Here is a tiny trained network, its code and every weight. The questions are about switching its units off for an input and a target symbol, where a switched-off unit gives its printed mean instead of its output.

import numpy as np


def w(rows, s, z=0):
    codes = np.array(rows[::2]) - 128.0
    scale = np.full(codes.shape[1], s)
    scale[-1] = z or s
    return codes * scale


def f(y):
    return y / 2 * (1 + np.tanh(0.7978845608 * (y + 0.044715 * y**3)))


def softmax(a):
    e = np.exp(a - a.max(-1, keepdims=True))
    return e / e.sum(-1, keepdims=True)


def log_softmax(a):
    a = a - a.max(-1, keepdims=True)
    return a - np.log(np.exp(a).sum(-1, keepdims=True))


def net(x, mask):
    ids = ['βγεηθλμξπω'.index(c) for c in x.split()]
    T = len(ids)
    res = E[ids] + P[:T]
    r = res
    for j in range(2):
        rows = slice(4 * j, 4 * j + 4)
        q, k, v = (r @ M[0][rows].T for M in (Q, K, V))
        z = softmax(np.where(np.tri(T) > 0, q @ k.T / 4**0.5, -1e9)) @ v
        o = O[0][rows]
        res = res + np.where(mask[j], z, o[:, -1]) @ o[:, :-1]
    y = f(res @ A[0][:, :-1].T + A[0][:, -1])
    res = res + np.where(mask[2:6], y, B[0][:, -1]) @ B[0][:, :-1]
    return log_softmax(res[-1] @ U[:, :-1].T + U[:, -1])


Q, K, V, O, A, B = {}, {}, {}, {}, {}, {}
E = w([
[151,121,55,188,132,179],'β',
[197,191,101,225,142,179],'γ',
[136,170,145,215,135,76],'ε',
[122,197,117,62,193,176],'η',
[124,252,111,163,147,125],'θ',
[112,129,137,214,82,124],'λ',
[142,134,45,114,205,232],'μ',
[66,159,105,158,150,140],'ξ',
[80,134,144,83,6,173],'π',
[105,100,222,128,123,147],'ω',
],0.013)
P = w([
[184,112,122,121,249,68],'0',
[184,135,151,146,254,115],'1',
[164,158,161,155,243,138],'2',
[143,141,185,145,230,167],'3',
[118,147,183,142,204,188],'4',
[104,155,214,140,185,192],'5',
[88,159,209,150,150,198],'6',
[47,143,242,151,115,205],'7',
[35,158,223,166,87,195],'8',
[2,144,252,161,66,182],'9',
],0.0032)
Q[0] = w([
[84,247,150,250,119,241],'H0',
[226,162,157,176,98,205],'H0',
[119,178,125,110,118,207],'H0',
[174,139,36,148,99,43],'H0',
[22,142,111,188,240,144],'H1',
[111,216,67,142,93,77],'H1',
[77,144,75,163,118,80],'H1',
[157,45,123,171,180,15],'H1',
],0.02)
K[0] = w([
[7,140,175,111,54,144],'H0',
[107,154,125,102,106,208],'H0',
[131,184,164,187,125,154],'H0',
[155,125,78,79,78,85],'H0',
[3,144,143,180,123,181],'H1',
[123,142,73,171,98,100],'H1',
[96,166,111,163,135,124],'H1',
[122,105,169,155,201,84],'H1',
],0.026)
V[0] = w([
[7,125,43,141,160,149],'H0',
[143,125,8,149,18,96],'H0',
[110,14,155,146,135,177],'H0',
[95,66,120,209,94,72],'H0',
[171,173,145,98,88,23],'H1',
[32,141,92,194,186,51],'H1',
[199,111,103,135,139,118],'H1',
[150,124,85,109,130,95],'H1',
],0.012)
O[0] = w([
[171,133,73,46,157,57,168],'H0',
[205,145,57,136,40,30,49],'H0',
[106,72,167,97,118,176,186],'H0',
[215,161,140,47,91,196,109],'H0',
[47,147,178,156,116,186,22],'H1',
[191,73,254,27,128,115,157],'H1',
[141,168,114,161,115,227,1],'H1',
[91,125,164,189,159,176,36],'H1',
],0.01,0.0048)
A[0] = w([
[144,64,47,146,103,180,148],'N0',
[196,9,103,228,59,152,131],'N1',
[158,188,183,197,86,88,23],'N2',
[115,151,137,187,171,122,5],'N3',
],0.014,0.0033)
B[0] = w([
[131,58,153,230,154,93,255],'N0',
[128,131,66,26,71,211,247],'N1',
[138,156,202,251,125,153,200],'N2',
[152,148,80,95,136,127,179],'N3',
],0.015,0.0031)
U = w([
[152,28,25,74,124,172,2],'β',
[188,149,67,158,131,197,86],'γ',
[191,78,199,174,89,102,17],'ε',
[49,230,8,54,188,140,78],'η',
[110,255,129,151,149,91,102],'θ',
[143,191,153,51,5,182,90],'λ',
[184,47,70,169,221,135,47],'μ',
[198,115,124,33,142,31,201],'ξ',
[2,123,71,136,26,27,236],'π',
[39,69,160,118,155,198,175],'ω',
],0.0043,0.0054)

Each question gives the input, a string of symbols that net reads in full, and the target symbol t.
The units are the heads (4 rows each of Q, K, V and O) and the neurons (one row each of A and B). Each row of codes is followed by its name. A weight is (code - 128) times the scale printed after its matrix; where a second scale follows, it is the last column's (O, A, B and U).
mask holds one flag per unit, heads first, then neurons. A switched-off unit (its flag False) gives its mean, the last column of its rows in O or B, instead of its output. The means were averaged over made-up inputs and are rounded, as every weight is.
A unit's drop is (log p(t) with every unit on - log p(t) with that unit switched off) / (log p(t) with every unit on - log p(t) with every unit switched off).
The circuit of an input: a set's keep is (log p(t) with only the set's units on - log p(t) with every unit switched off) / (log p(t) with every unit on - log p(t) with every unit switched off). Starting from all 6 units, units are removed one at a time, each time the one whose removal leaves the highest keep (on an exact tie, the one counted first), for as long as the keep stays at least 0.8.
circuit, biggest first: the units of the circuit, biggest drop first
k most important neurons: the k neurons with the biggest drops, biggest first
heads that matter: for each layer, one digit per head in row order, 1 if its drop is at least 0.15 and else 0, layers parted by /
drop of u: that unit's drop, to one decimal
input ω π ω θ, target θ: heads that matter	11
input ω ξ ξ γ ξ ω ξ ξ θ, target ξ: heads that matter	11
input ξ ω ω ε γ, target ω: heads that matter	10
input θ ξ ξ λ ξ ε θ, target ξ: circuit, biggest first	[H0, H1]
input ξ ε β π ω ξ μ, target μ: 2 most important neurons	[N0, N1]
input β θ θ, target θ: circuit, biggest first	[H0, N2]
input ξ ξ λ ξ λ θ ω π μ, target μ: circuit, biggest first	[N0, H1]
input ξ λ γ η ξ π ξ γ β η, target η: heads that matter	01
input θ ω ξ η, target ω: circuit, biggest first	[H0]
input γ ξ λ η ε π ω θ μ ε, target ε: heads that matter	11
input ξ γ η λ λ γ, target λ: circuit, biggest first	[H0, H1, N1]
input ω π ε, target ε: circuit, biggest first	[N2, H1, H0]
input ω ξ γ, target ω: heads that matter	11
input η ξ β ξ λ ξ η, target ξ: heads that matter	11
input ξ ω ε, target ω: heads that matter	11
input γ π ω ξ μ ω ω γ, target γ: circuit, biggest first	[N1, H0, N2, H1]
input γ γ ξ ε ξ γ μ, target ξ: circuit, biggest first	[H0, H1]
input ε ξ β π π η η η π β, target β: circuit, biggest first	[N1, H0]
input λ ξ ξ λ, target ξ: most important neuron	[N2]
input ξ ω ξ, target ω: most important neuron	[N3]
input β γ ξ ξ ξ γ, target ξ: drop of H1	0.3
input ξ π π, target π: drop of N0	0.1
